The symbols move the states like this.
at | χ ω
Z264 | Z556 Z939
Z979 | Z457 Z610
Z972 | Z267 Z906
Z226 | Z428 Z121
Z487 | Z863 Z769
Z784 | Z135 Z323
Z121 | Z632 Z226
Z556 | Z906 Z267
Z560 | Z487 Z607
Z399 | Z844 Z63
Z267 | Z939 Z556
Z607 | Z355 Z560
Z17 | Z679 Z935
Z615 | Z76 Z858
Z858 | Z20 Z615
Z240 | Z615 Z20
Z711 | Z834 Z175
Z610 | Z640 Z979
Z428 | Z115 Z368
Z76 | Z972 Z271
Z684 | Z560 Z355
Z935 | Z623 Z17
Z115 | Z264 Z101
Z863 | Z17 Z623
Z546 | Z63 Z844
Z948 | Z546 Z221
Z271 | Z858 Z76
Z679 | Z948 Z981
Z580 | Z610 Z457
Z632 | Z175 Z834
Z101 | Z368 Z115
Z769 | Z607 Z487
Z981 | Z935 Z679
Z323 | Z152 Z784
Z152 | Z979 Z640
Z355 | Z240 Z684
Z623 | Z769 Z863
Z640 | Z784 Z152
Z175 | Z295 Z711
Z63 | Z580 Z399
Z368 | Z121 Z428
Z20 | Z684 Z240
Z939 | Z101 Z264
Z844 | Z221 Z546
Z906 | Z271 Z972
Z295 | Z323 Z135
Z457 | Z399 Z580
Z135 | Z711 Z295
Z834 | Z226 Z632
Z221 | Z981 Z948

In the rows, zero is written as 63.

The rows follow the links: the fewer symbols apart two states are, the more alike their rows tend to be.

Some states and rows for them; each showing differs a little:
Z487 -> 93 87 65 91 78 62 87 52 44 59 61 50 73 70 38 95 67 68 55 59 74 56 37 53 81 43 76 78 36 45 41 53 42 39 81 94 77 44 78 35 77 72 79 64 42 91 91 64 52 62 64 70
Z20 -> 82 79 68 83 85 51 80 52 66 77 72 52 84 60 53 74 76 75 61 53 56 56 30 49 93 31 35 60 41 58 46 51 48 7 69 88 77 74 66 59 90 67 91 62 51 64 91 62 64 54 72 62
Z834 -> 38 40 64 32 49 61 39 73 82 70 70 73 57 57 89 32 63 65 69 67 53 72 89 74 51 83 44 45 88 82 85 74 79 83 44 38 53 87 52 91 51 51 50 61 83 36 36 58 80 64 67 54
Z769 -> 64 60 25 58 73 47 46 56 41 67 68 90 47 65 66 63 37 66 75 94 49 57 63 65 60 83 80 77 58 107 71 87 63 98 60 41 59 54 70 75 61 80 48 94 38 47 81 72 36 66 44 40
Z580 -> 59 58 61 63 47 81 55 72 47 40 51 68 43 74 54 74 47 46 58 75 81 67 85 74 32 90 113 83 71 60 70 74 69 124 67 50 53 33 71 49 39 68 36 64 61 83 53 65 54 69 53 71
Z63 -> 67 61 62 67 51 79 61 67 41 38 46 66 45 72 51 79 45 47 58 73 83 63 80 71 35 85 118 89 66 52 61 71 67 113 74 59 56 29 74 46 39 71 42 60 58 86 56 65 52 67 53 71
Z632 -> 60 69 100 68 53 77 78 68 82 54 58 37 75 59 59 66 85 65 48 32 77 73 59 66 63 39 44 51 72 19 65 40 69 28 70 82 67 77 57 53 63 47 76 33 88 78 43 51 90 59 80 88
Z428 -> 41 47 63 38 58 53 46 70 94 81 76 70 67 53 91 30 70 73 72 62 44 72 74 65 65 64 20 36 84 86 83 67 76 52 41 46 58 99 48 96 64 50 65 63 84 32 44 61 81 62 71 54
Z948 -> 76 76 62 81 63 77 74 65 36 45 49 57 51 74 37 89 54 48 57 70 83 59 66 64 52 75 115 95 52 49 47 64 54 97 82 74 63 22 79 33 54 75 52 61 46 98 72 67 42 68 55 74
Z684 -> 83 85 65 89 84 54 84 48 56 73 66 50 81 63 47 81 75 75 60 53 59 55 32 50 94 34 48 67 39 51 42 49 49 15 75 92 80 62 69 53 91 69 87 67 47 74 92 65 58 61 70 65

Each walk starts at a row. The symbols on each line, taken left to right, move it on to the next state.
Each answer is a row, close to the row of the state it stands for.
new walk
47 47 58 47 43 79 43 74 58 46 53 74 40 69 72 56 50 48 65 75 70 72 94 76 33 94 96 70 84 69 75 78 75 122 56 39 51 50 64 63 36 65 37 61 74 62 36 62 62 70 54 65
ω ω χ ω ω ω ω -> 43 43 59 39 40 72 42 77 63 54 59 72 47 64 78 47 49 50 67 76 68 72 96 80 34 94 85 63 85 73 81 77 78 117 58 36 49 61 61 73 38 59 37 63 78 54 32 64 65 71 56 64
ω ω ω ω χ χ χ χ -> 42 43 62 36 55 56 43 70 89 79 73 72 61 57 95 33 66 71 73 68 51 71 81 69 57 74 29 37 88 83 88 71 78 66 42 40 55 93 51 96 55 52 58 59 87 35 40 60 83 64 67 56
new walk
38 39 61 35 48 63 41 73 80 65 66 75 51 59 89 35 59 58 72 69 55 71 92 75 43 87 57 50 93 82 88 77 78 97 48 36 49 79 52 86 42 54 45 62 83 42 31 62 76 65 64 59
ω ω χ χ χ χ -> 44 50 64 43 66 49 53 66 90 84 78 70 74 52 91 32 73 75 69 59 43 70 63 64 74 56 14 34 76 83 80 64 70 38 46 53 62 102 50 91 72 52 68 62 82 29 51 61 84 59 75 55
χ χ ω ω -> 57 64 67 56 74 44 62 61 85 89 78 65 80 54 80 47 80 80 71 54 46 67 50 55 87 44 9 38 66 76 68 59 61 14 51 67 68 103 55 90 84 55 80 63 75 39 65 62 79 59 72 57
new walk
71 68 62 74 56 81 68 64 37 38 47 64 49 73 42 88 49 46 57 71 84 61 75 66 46 81 118 93 58 48 53 67 63 108 77 64 59 27 74 37 46 72 44 61 51 92 64 66 49 68 55 70
χ ω ω χ χ ω ω -> 52 49 63 54 45 81 51 73 52 45 54 67 43 68 63 61 48 47 64 74 76 68 92 76 33 94 107 78 81 62 71 77 74 124 63 40 47 41 66 56 36 67 37 61 68 73 45 66 58 74 53 67
χ ω χ ω χ χ χ -> 37 40 62 35 42 70 43 80 70 57 61 78 48 62 86 39 55 57 71 72 64 72 93 76 38 93 70 57 89 79 87 77 79 111 50 35 48 71 57 82 39 55 38 60 81 50 35 64 73 67 58 62
new walk
41 76 62 59 51 46 48 38 51 46 61 57 45 51 49 58 36 89 62 57 63 101 33 81 44 67 54 55 93 64 103 58 74 60 65 49 54 106 73 71 67 46 68 57 68 46 44 22 57 58 62 60
χ χ χ χ ω χ χ -> 53 55 64 51 66 46 58 62 89 88 80 70 77 52 88 37 77 78 73 57 44 68 61 60 81 51 10 35 70 80 75 59 68 25 49 59 66 100 49 93 78 52 79 65 78 34 60 61 83 59 73 55
ω ω χ ω ω ω -> 43 73 72 62 51 51 53 38 60 45 58 52 51 57 48 55 40 86 59 52 64 103 32 77 42 63 51 56 94 54 99 50 74 49 67 57 57 106 74 70 66 40 74 53 72 53 38 23 67 61 67 63
new walk
50 74 96 62 51 66 69 56 72 50 59 42 67 56 53 60 68 75 52 36 74 90 45 73 51 51 47 50 86 25 83 39 74 29 68 76 66 94 62 59 65 39 78 38 88 69 34 32 84 59 76 80
ω ω ω χ ω -> 49 73 87 61 51 60 63 46 66 48 57 42 62 56 46 59 58 78 52 41 72 97 37 76 46 53 45 50 89 37 91 41 73 33 67 66 62 102 67 63 66 39 77 40 81 61 35 29 78 59 76 75
χ χ ω ω χ χ -> 64 65 106 70 53 80 81 76 85 61 61 41 77 64 62 69 91 58 54 33 78 64 68 60 68 41 45 54 66 23 55 42 65 26 70 88 71 64 51 50 61 50 77 35 86 80 49 61 89 59 83 87
new walk
84 78 64 85 65 75 77 61 39 42 51 56 56 76 35 93 56 55 56 67 82 58 59 66 58 63 109 94 47 45 46 59 51 83 82 78 68 24 77 28 59 80 58 66 44 97 80 67 45 64 53 72
ω ω ω χ ω ω -> 75 56 30 61 77 59 55 74 53 77 66 89 57 69 76 66 54 52 74 91 54 40 80 57 73 82 84 76 46 102 48 88 57 98 58 52 64 37 66 70 60 85 47 90 39 59 92 88 42 70 47 47
χ χ ω χ χ -> 85 81 65 92 68 71 82 56 37 50 54 53 62 73 33 97 58 54 55 63 80 57 50 61 67 55 100 92 42 46 42 58 52 69 81 83 71 28 80 31 64 74 68 64 43 94 86 66 45 64 60 71
new walk
83 52 44 65 79 69 67 82 61 82 69 83 69 72 79 69 74 45 71 87 61 29 90 50 85 73 81 77 36 87 34 83 53 90 60 60 66 21 60 61 56 88 49 85 47 69 90 101 55 69 56 54
ω χ ω χ χ -> 78 51 35 64 79 63 61 76 58 77 71 87 64 72 75 66 64 50 71 90 58 30 87 50 77 74 82 77 37 95 39 87 54 92 58 54 64 26 65 63 59 87 48 87 40 64 94 94 49 70 50 50
χ χ χ χ χ -> 52 69 28 54 67 42 40 42 36 58 65 81 47 61 60 59 27 78 75 89 51 77 48 74 53 86 78 71 76 104 87 78 65 96 61 38 56 82 76 78 64 67 52 91 47 41 67 50 39 66 48 44
